Below are the code and all the weights of a small trained network. Each question names an input and a target symbol and asks about switching units off, where a switched-off unit gives its printed mean instead of its output.

import numpy as np


def w(rows, s, z=0):
    codes = np.array(rows[::2]) - 128.0
    scale = np.full(codes.shape[1], s)
    scale[-1] = z or s
    return codes * scale


def f(y):
    return y / 2 * (1 + np.tanh(0.7978845608 * (y + 0.044715 * y**3)))


def softmax(a):
    e = np.exp(a - a.max(-1, keepdims=True))
    return e / e.sum(-1, keepdims=True)


def log_softmax(a):
    a = a - a.max(-1, keepdims=True)
    return a - np.log(np.exp(a).sum(-1, keepdims=True))


def net(x, mask):
    ids = ['ΘΠΦβδε'.index(c) for c in x.split()]
    T = len(ids)
    res = E[ids] + P[:T]
    r = res
    for j in range(2):
        rows = slice(4 * j, 4 * j + 4)
        q, k, v = (r @ M[0][rows].T for M in (Q, K, V))
        z = softmax(np.where(np.tri(T) > 0, q @ k.T / 4**0.5, -1e9)) @ v
        o = O[0][rows]
        res = res + np.where(mask[j], z, o[:, -1]) @ o[:, :-1]
    y = f(res @ A[0][:, :-1].T + A[0][:, -1])
    res = res + np.where(mask[2:6], y, B[0][:, -1]) @ B[0][:, :-1]
    return log_softmax(res[-1] @ U[:, :-1].T + U[:, -1])


Q, K, V, O, A, B = {}, {}, {}, {}, {}, {}
E = w([
[133,121,171,68,153,181,78,159,157,89,204],'Θ',
[96,162,80,92,182,143,200,77,102,109,199],'Π',
[231,127,69,136,126,104,137,201,160,147,184],'Φ',
[200,123,121,170,81,54,137,176,174,68,176],'β',
[1,136,127,142,94,91,70,88,97,227,160],'δ',
[168,152,134,57,85,90,64,158,75,113,195],'ε',
],0.019)
P = w([
[170,12,60,84,102,100,188,96,152,112,113],'0',
[89,110,158,80,68,163,174,192,107,114,165],'1',
[104,121,162,143,81,143,154,130,111,105,170],'2',
[122,147,149,148,94,144,148,115,118,133,176],'3',
[110,147,139,152,109,131,141,117,112,119,164],'4',
[131,173,132,144,115,137,139,116,130,149,168],'5',
[135,180,128,143,121,141,129,122,133,157,168],'6',
[123,174,123,144,130,122,137,135,125,133,149],'7',
[132,186,119,143,140,124,126,139,125,144,148],'8',
[120,193,112,127,154,112,123,153,131,149,138],'9',
[123,172,121,137,156,104,124,163,116,123,130],'10',
[124,178,119,131,159,96,124,164,110,127,120],'11',
[128,147,137,145,155,95,127,166,83,114,132],'12',
],0.011)
Q[0] = w([
[109,86,212,64,64,152,99,162,137,95,119],'h1',
[188,137,162,96,98,115,139,102,117,105,157],'h1',
[125,122,100,187,120,128,115,168,139,176,83],'h1',
[136,147,137,128,115,53,150,43,51,96,142],'h1',
[172,193,202,119,243,154,159,91,97,130,103],'h2',
[121,43,244,142,143,195,136,64,162,135,76],'h2',
[152,68,118,106,94,199,87,109,103,179,70],'h2',
[186,204,161,63,62,45,59,168,60,92,254],'h2',
],0.0075)
K[0] = w([
[146,191,90,126,170,127,146,110,118,91,155],'h1',
[136,171,161,142,198,113,102,155,107,70,113],'h1',
[61,60,119,84,98,109,143,123,120,134,128],'h1',
[122,66,122,95,73,141,99,137,101,127,98],'h1',
[65,69,129,109,192,187,173,77,135,141,103],'h2',
[178,110,151,56,189,187,140,140,130,46,139],'h2',
[202,173,92,176,175,157,143,137,120,61,58],'h2',
[109,155,115,175,80,104,2,145,193,184,68],'h2',
],0.0075)
V[0] = w([
[112,248,208,156,75,67,14,97,101,210,107],'h1',
[129,149,118,66,181,179,126,138,74,80,89],'h1',
[124,182,126,84,85,112,171,133,51,55,139],'h1',
[93,186,80,113,121,78,106,88,131,162,102],'h1',
[141,254,107,122,169,202,166,167,147,81,111],'h2',
[83,207,154,106,192,123,91,137,124,114,153],'h2',
[69,162,93,112,215,202,211,38,153,82,194],'h2',
[193,127,139,90,154,156,169,145,124,64,202],'h2',
],0.0067)
O[0] = w([
[112,124,156,126,147,118,9,162,63,141,117,104],'h1',
[112,151,75,90,167,159,146,111,93,144,93,109],'h1',
[73,198,149,151,93,148,126,113,148,121,102,190],'h1',
[150,121,158,148,136,103,130,107,27,110,85,100],'h1',
[88,93,125,121,160,120,112,160,128,164,109,1],'h2',
[133,118,93,140,120,126,66,131,102,160,91,164],'h2',
[152,119,168,186,160,148,8,168,109,101,128,103],'h2',
[98,162,92,116,162,169,77,163,107,98,149,63],'h2',
],0.011,0.0085)
A[0] = w([
[100,89,238,88,183,125,31,190,60,180,97,64],'n1',
[108,151,138,114,122,148,3,197,54,93,104,67],'n2',
[26,120,80,112,104,195,176,112,177,164,143,63],'n3',
[130,84,111,197,164,155,101,234,174,118,173,4],'n4',
],0.0075,0.0027)
B[0] = w([
[160,115,73,118,142,205,144,127,20,34,165,164],'n1',
[144,47,220,135,114,111,249,162,158,158,133,186],'n2',
[137,99,94,145,56,225,59,90,156,113,88,255],'n3',
[123,153,140,139,121,108,226,182,81,205,158,172],'n4',
],0.012,0.0059)
U = w([
[174,141,1,113,128,145,45,95,129,8,168,176],'Θ',
[72,37,135,171,78,126,83,43,164,198,86,134],'Π',
[65,212,119,175,92,126,113,170,109,114,189,177],'Φ',
[189,98,156,69,201,108,212,180,142,116,150,93],'β',
[53,148,175,164,131,73,182,181,181,133,158,132],'δ',
[141,162,129,150,117,169,182,40,118,134,43,2],'ε',
],0.0072,0.0053)

Each question gives the input, a string of symbols that net reads in full, and the target symbol t.
The units are the heads (4 rows each of Q, K, V and O) and the neurons (one row each of A and B). Each row of codes is followed by its name. A weight is (code - 128) times the scale printed after its matrix; where a second scale follows, it is the last column's (O, A, B and U).
mask holds one flag per unit, heads first, then neurons. A switched-off unit (its flag False) gives its mean, the last column of its rows in O or B, instead of its output. The means were averaged over made-up inputs and are rounded, as every weight is.
A unit's drop is (log p(t) with every unit on - log p(t) with that unit switched off) / (log p(t) with every unit on - log p(t) with every unit switched off).
The circuit of an input: a set's keep is (log p(t) with only the set's units on - log p(t) with every unit switched off) / (log p(t) with every unit on - log p(t) with every unit switched off). Starting from all 6 units, units are removed one at a time, each time the one whose removal leaves the highest keep (on an exact tie, the one counted first), for as long as the keep stays at least 0.8.
units of the circuit, in order: the units of the circuit, biggest drop first
most important unit: the unit with the biggest drop
top k neurons: the k neurons with the biggest drops, biggest first
which heads matter: for each layer, one digit per head in row order, 1 if its drop is at least 0.15 and else 0, layers parted by /
input Θ Θ β Θ, target δ: which heads matter -> 11
input β Π ε Θ, target Θ: units of the circuit, in order -> h1, n3, h2
input Θ Φ Θ Π β Π, target Φ: which heads matter -> 11
input Φ ε Θ Θ ε ε Φ ε Π Θ ε, target β: most important unit -> n2
input ε ε ε, target δ: units of the circuit, in order -> n2, h1
input Θ Θ Π, target Θ: units of the circuit, in order -> h1, h2
input Θ ε ε ε ε ε ε β β β β β Π, target Θ: units of the circuit, in order -> h2, n3
input Θ Θ β, target Θ: units of the circuit, in order -> n3, h2, h1
input Φ Θ Π Θ ε Θ Θ ε δ δ ε ε, target β: units of the circuit, in order -> h1, n2
input Φ Θ Θ Θ Φ ε Θ Θ, target β: units of the circuit, in order -> h2, n2
input Π Π Π Θ Θ ε β Θ, target δ: top 2 neurons -> n2, n4
input Π δ Θ ε Φ δ Φ Θ δ, target β: units of the circuit, in order -> h1, n2, n1
input ε Θ δ β Θ δ, target Φ: top 2 neurons -> n1, n3
input δ Θ Π Φ, target β: most important unit -> n3
input Φ Π β Π, target Φ: top 2 neurons -> n4, n2
input Φ Π β Θ Θ ε Π β β Π Π ε Π, target β: top 3 neurons -> n2, n1, n3
input ε Φ ε Θ Θ Π Π Θ Π ε Θ β Θ, target β: units of the circuit, in order -> n2, h2
input Θ Θ Π Φ Π Π β Θ ε Π, target β: units of the circuit, in order -> h2, n2
input δ ε δ, target Φ: top 3 neurons -> n1, n3, n2
input β Θ Θ ε ε β ε Π Π Π, target δ: top 2 neurons -> n2, n1
